Each row has a name. Each question is about the rows just above it.

Columns, left to right: N V P H C D A G E
[139 160 119 189 130 120 158  86 125]  (36)
[139 178 119 189 130 120 158  86 125]  (57)
[ 86 103 147  99 144  99 118 157 156]  (11)
[177 107 115  98 116 174 110 153  78]  (127)
[118  90 144  77 138 109  82 155 135]  (133)
Which column holds this, read top down? [120 120  99 174]	D
Is [160 119] printed in one of the named rows, side by side and in this order?	yes

Columns, left to right: L S U W B F
[ 83 151 103 176 129 119] = (11)
[196 151 103 176 129 119] = (65)
[117 110 117 162 111  96] = (205)
Which column holds [151 151] top down?	S
Among the named rows, does one hold [ 83 151 102 176 129] next to each other, in this order?	no
Among the named rows, does one hold [176 129] next to each other, in this order?	yes
Does one of the named rows hold [118 162 111] side by side, in this order?	no
Does one of the named rows hold [151 103 176 129 119] side by side, in this order?	yes
Which column holds this, read top down? [119 119]	F

Columns, left to right: R J Y Q M
[139 124 145 133 140]  (110)
[116 128 106 134  98]  (205)
[121 124 102 123  77]  (65)
[115 131 134 120 110]  (103)
[111 131 158 146 144]  (57)
Is [102 123] printed in one of the named rows, side by side and in this order?	yes
Which column holds this, read top down? [128 124]	J
Is [115 131] printed in one of the named rows, side by side and in this order?	yes

Columns, left to right: Simi Luzat rik Sigu Duru Figek
[ 84  92  86  93  92 109]  (145)
[128 142 122 162 171  74]  (65)
[118 139 115 156 167  68]  (133)
[ 97 157 100 182 109  77]  (205)
[ 96 146 106 178 101  87]  (36)
[ 98 153 101 179 100  84]  (11)
[125 128 121  74 188 193]  (57)
Which column holds [109 101 100] top down?	Duru
Which column holds this, read top down? [142 139 157 146 153 128]	Luzat
Does one of the named rows hold [114 156 167] side by side, in this order?	no
Which column holds [ 92 142 139 157] top down?	Luzat
Among the named rows, does one hold [187 193] next to each other, in this order?	no

Columns, left to right: sisi roru zatam mese Pema Tobi Kuz kuv supef
[197  69 180  74 192 108  87  78 161] : (133)
[190  66 182  68 186  78  71  67 198] : (65)
[182  58 184  75 186  88  72  67 192] : (36)
[188  72 186  71 186  81  69  65 181] : (57)
[190  64 185  77 191  77  65  67 193] : (110)
[192  66 175  69 179  81  66  66 178] : (103)
[189  75 175  80 189  90  71  67 188] : (128)
[ 66 179  70 185  64 183 185 191  60] : (127)
[ 63 187  78 189  74 164 185 192  64] : (145)
Which column holds [75 71 77 69] top down?	mese
[64 66 75] is in which column, read top down?	roru
Does one of the named rows hold [185  81] side by side, in this order?	no
Does one of the named rows hold [192 185 164] side by side, in this order?	no
Does one of the named rows hold [88 72] side by side, in this order?	yes

Columns, left to right: seso topad leze liv sagi
[105 118 140 141  76]  (110)
[105 134 140 141  76]  (205)
[105 134 140 133 162]  (36)
Among the named rows, does one hold [134 141] next to each other, in this order?	no
Whose row is [105 118 140 141  76]?	(110)

Columns, left to right: K Z X T
[103 177 106 180] = (128)
[120 141 120 144] = (57)
[103  92 106 180] = (65)
Which column holds [177 141] top down?	Z
Which column holds this, read top down? [180 144]	T
[141  92] is in which column, read top down?	Z
Among the named rows, does one hold [177 103] next to each other, in this order?	no

Columns, left to right: pavol Fikid tibif dule Fol
[ 89  79  79 177  77] -> (36)
[179 191 190  76 181] -> (110)
[ 82  71  71 185  70] -> (57)
[174  74  75 182  73] -> (145)
[ 84  74  75 182  73] -> (103)
[170 177 176  77 176] -> (125)
[168 178 179  78 180] -> (133)
[179 191 190  65 192] -> (128)
Which column holds this, read top down? [190  71  75  75]	tibif
Which column holds [179  82 174  84 170] top down?	pavol
Among the named rows, does one hold [88 79 79] next to each other, in this order?	no
Is [184  70] printed in one of the named rows, side by side and in this order?	no
Is [179 191 190] printed in one of the named rows, side by side and in this order?	yes

Columns, left to right: tar zir bugim Robu Rit
[116 122 114 102  97] : (127)
[151 135  96  90 178] : (128)
[130 138 170 137 103] : (145)
[124 118  82 120 179] : (110)
[136 148 107  78 116] : (65)
[ 85  91 130 159 154] : (205)
[173 135 100  75  96] : (103)
[179  92 148 150  93] : (11)
[144 159 163  76 142] : (36)
[107 111 101 139 175] : (57)
Is [135 100] printed in one of the named rows, side by side and in this order?	yes
Which column holds this, read top down? [ 76 139]	Robu
Is [107 111 101 139 175] printed in one of the named rows, side by side and in this order?	yes

Columns, left to right: leb Fubat dadu Zulo bom Sotur Runep naze
[ 70  77  78  78  75 146 142 136] -> (125)
[179 176 191 189 172  96  95 113] -> (127)
[ 73  72  76  79  87 146 152 162] -> (57)
Is [175 191] printed in one of the named rows, side by side and in this order?	no
[146  96] is in which column, read top down?	Sotur
Is [141 136] printed in one of the named rows, side by side and in this order?	no
Which column holds this, read top down? [142  95]	Runep
Is [172  96  95 113] printed in one of the named rows, side by side and in this order?	yes
[ 96 146] is in which column, read top down?	Sotur

Columns, left to right: Bifam zes getos zed
[168 166 171  81]  (110)
[ 92 153  92 178]  (128)
[172 108 181  85]  (205)
[ 88  96  84 167]  (145)
[170 158  82  94]  (133)
[173 140 164  87]  (103)
[169 115 156  84]  (125)
[ 89  91 175 167]  (65)
Among the named rows, does one hold [89 91] next to each other, in this order?	yes
Does one of the named rows hold [ 83 167] side by side, in this order?	no

